Below are the code and all the weights of a small trained network. Each question names an input and a class and asks about switching units off, where a switched-off unit gives its printed mean instead of its output.

import numpy as np


def w(rows, s, z=0):
    codes = np.array(rows[::2]) - 128.0
    scale = np.full(codes.shape[1], s)
    scale[-1] = z or s
    return codes * scale


def norm(h):
    return h / np.sqrt((h * h).mean(-1, keepdims=True) + 1e-5)


def f(y):
    return y / 2 * (1 + np.tanh(0.7978845608 * (y + 0.044715 * y**3)))


def log_softmax(a):
    a = a - a.max(-1, keepdims=True)
    return a - np.log(np.exp(a).sum(-1, keepdims=True))


def net(x, mask):
    res = np.array(x, float).reshape(1, 7) / 4 @ E
    u = 0
    for l in range(3):
        y = f(norm(res) @ A[l][:, :-1].T + A[l][:, -1])
        res = res + np.where(mask[u : u + 8], y, B[l][:, -1]) @ B[l][:, :-1]
        u += 8
    return log_softmax(norm(res)[-1] @ U[:, :-1].T + U[:, -1])


A, B = {}, {}
E = w([
[201,13,54,117,141,115,117,132,120],'x0',
[129,125,129,130,129,126,126,129,133],'x1',
[140,112,150,253,183,143,150,71,131],'x2',
[120,98,121,92,54,238,202,71,103],'x3',
[128,128,133,128,127,124,130,130,131],'x4',
[130,128,127,127,128,132,127,130,124],'x5',
[126,125,126,127,128,128,130,128,131],'x6',
],0.0038)
A[0] = w([
[54,239,160,155,178,25,65,161,160,87],'0.n0',
[220,59,89,140,207,34,39,215,153,65],'0.n1',
[103,183,118,154,157,70,88,128,125,3],'0.n2',
[113,91,54,118,156,120,163,115,72,46],'0.n3',
[107,140,107,60,141,45,80,219,145,80],'0.n4',
[109,131,98,38,144,29,75,251,149,77],'0.n5',
[129,129,119,134,126,124,123,126,126,116],'0.n6',
[125,127,127,126,131,127,129,127,127,127],'0.n7',
],0.0033,0.0023)
B[0] = w([
[213,40,179,134,126,228,152,202,125,253],'0.n0',
[3,167,69,129,120,75,137,57,100,241],'0.n1',
[153,104,172,133,133,174,176,164,155,125],'0.n2',
[181,120,160,134,120,132,69,149,170,116],'0.n3',
[167,142,114,118,73,165,92,69,133,196],'0.n4',
[181,152,97,114,77,162,73,58,115,230],'0.n5',
[130,126,139,128,134,128,131,130,132,124],'0.n6',
[127,128,128,129,127,129,127,128,130,128],'0.n7',
],0.0037,0.0029)
A[1] = w([
[202,80,93,173,178,131,123,106,92,40],'1.n0',
[135,79,88,104,115,129,130,103,100,112],'1.n1',
[92,143,106,2,63,155,167,123,114,58],'1.n2',
[162,146,190,177,186,123,131,187,182,40],'1.n3',
[103,237,175,64,91,159,117,200,90,106],'1.n4',
[160,178,164,85,120,109,88,205,148,16],'1.n5',
[180,173,170,70,112,118,81,218,151,5],'1.n6',
[109,171,210,208,150,160,160,111,181,53],'1.n7',
],0.0046,0.002)
B[1] = w([
[95,134,251,134,103,128,132,132,204,170],'1.n0',
[179,158,200,131,118,158,75,171,146,176],'1.n1',
[87,137,176,128,193,62,145,223,155,253],'1.n2',
[123,106,156,120,153,158,56,231,46,174],'1.n3',
[85,66,179,200,117,79,162,61,254,244],'1.n4',
[168,46,112,182,109,189,133,28,141,150],'1.n5',
[183,50,118,218,126,217,134,19,135,170],'1.n6',
[168,196,57,42,129,145,87,160,30,224],'1.n7',
],0.0036,0.0029)
A[2] = w([
[164,135,135,37,64,187,127,112,163,85],'2.n0',
[193,111,142,51,103,161,131,225,144,34],'2.n1',
[159,60,186,191,139,207,206,89,148,105],'2.n2',
[82,134,128,225,186,52,117,92,172,56],'2.n3',
[171,57,123,79,131,98,107,220,175,99],'2.n4',
[75,166,134,103,89,172,163,110,113,69],'2.n5',
[109,253,94,139,119,190,165,55,58,3],'2.n6',
[188,60,104,152,109,163,157,75,145,106],'2.n7',
],0.0039,0.0031)
B[2] = w([
[120,87,136,221,208,111,172,151,119,176],'2.n0',
[145,47,90,172,154,130,207,125,86,146],'2.n1',
[164,168,124,92,79,101,34,102,171,253],'2.n2',
[133,24,108,146,170,124,252,109,105,157],'2.n3',
[159,173,95,110,120,204,212,132,54,180],'2.n4',
[137,139,86,149,181,31,106,89,131,121],'2.n5',
[192,167,68,101,153,149,210,34,78,134],'2.n6',
[135,144,202,156,109,166,87,144,185,180],'2.n7',
],0.0038,0.0023)
U = w([
[186,84,197,177,65,198,61,78,224,247],'0',
[2,154,195,87,95,71,209,149,222,92],'1',
[141,165,175,181,196,178,81,252,24,95],'2',
[139,241,99,116,136,171,189,40,56,120],'3',
[128,148,24,57,89,53,27,129,122,127],'4',
[168,44,90,58,102,179,236,225,88,81],'5',
[95,25,94,220,210,38,173,95,131,62],'6',
],0.009,0.0014)

Each question gives the input, the list of numbers given to net, and the class t.
The units are the neurons (one row each of A and B). Each row of codes is followed by its name. A weight is (code - 128) times the scale printed after its matrix; where a second scale follows, it is the last column's (A, B and U).
mask holds one flag per neuron, layer by layer. A switched-off neuron (its flag False) gives its mean, the last column of its row in B, instead of its output. The means were averaged over made-up inputs and are rounded, as every weight is.
A unit's drop is (log p(t) with every unit on - log p(t) with that unit switched off) / (log p(t) with every unit on - log p(t) with every unit switched off).
The circuit of an input: a set's keep is (log p(t) with only the set's units on - log p(t) with every unit switched off) / (log p(t) with every unit on - log p(t) with every unit switched off). Starting from the 12 units with the biggest drops (on a tie, the unit counted first), units are removed one at a time, each time the one whose removal leaves the highest keep (on an exact tie, the one counted first), for as long as the keep stays at least 0.8.
circuit, biggest first: the units of the circuit, biggest drop first
most important unit: the unit with the biggest drop
k most important neurons: the k neurons with the biggest drops, biggest first
k most important neurons of layer l: the k neurons of layer l with the biggest drops, biggest first
drop of u: that unit's drop, to one decimal
input [-3,0,1,2,4,4,-5], class 3: 2 most important neurons of layer 1 => (1.n7, 1.n0)
input [-2,4,4,0,3,6,-2], class 2: 2 most important neurons => (0.n1, 1.n3)
input [0,-3,4,1,-2,8,5], class 3: most important unit => 0.n0
input [0,7,-1,-3,6,7,-4], class 0: 3 most important neurons of layer 1 => (1.n7, 1.n3, 1.n2)
input [-6,7,5,0,1,8,-2], class 2: 3 most important neurons => (1.n3, 0.n1, 0.n5)
input [0,-7,-4,-1,-7,4,-8], class 0: 2 most important neurons => (1.n7, 0.n1)
input [-3,-6,-7,-1,-6,-7,-6], class 0: circuit, biggest first => (0.n1, 1.n6)
input [-4,8,0,5,-3,-3,1], class 1: 2 most important neurons of layer 1 => (1.n2, 1.n4)
input [0,-8,6,-5,-3,-1,-2], class 2: circuit, biggest first => (1.n3, 1.n4)
input [0,7,-7,-7,3,1,-8], class 0: 4 most important neurons => (0.n0, 1.n6, 1.n5, 1.n7)
input [-6,-3,2,-2,-1,-7,8], class 2: circuit, biggest first => (1.n7, 0.n0)
input [1,4,0,-5,7,5,-5], class 4: 3 most important neurons => (0.n1, 1.n4, 0.n5)
input [-8,-2,-1,-5,-2,-1,-5], class 0: 3 most important neurons => (1.n4, 1.n6, 1.n5)
input [0,6,-2,4,-4,-1,-7], class 1: 2 most important neurons => (0.n0, 1.n7)
input [-8,4,3,-1,0,5,0], class 2: 2 most important neurons of layer 1 => (1.n3, 1.n7)
input [-2,7,8,8,6,-6,-5], class 3: 2 most important neurons of layer 1 => (1.n7, 1.n4)
input [-7,4,8,-1,2,-4,3], class 2: most important neuron => (1.n3)
input [-1,-7,5,-7,1,-6,3], class 2: 2 most important neurons => (0.n0, 1.n3)
input [-1,-1,5,1,-8,2,5], class 3: 2 most important neurons => (0.n0, 2.n6)
input [-6,-1,7,-2,0,-6,1], class 2: drop of 1.n3 => 0.2
input [-6,3,-1,8,5,-4,7], class 1: drop of 1.n2 => 0.2
input [-2,6,-4,-2,2,-4,3], class 0: drop of 0.n6 => 0.0
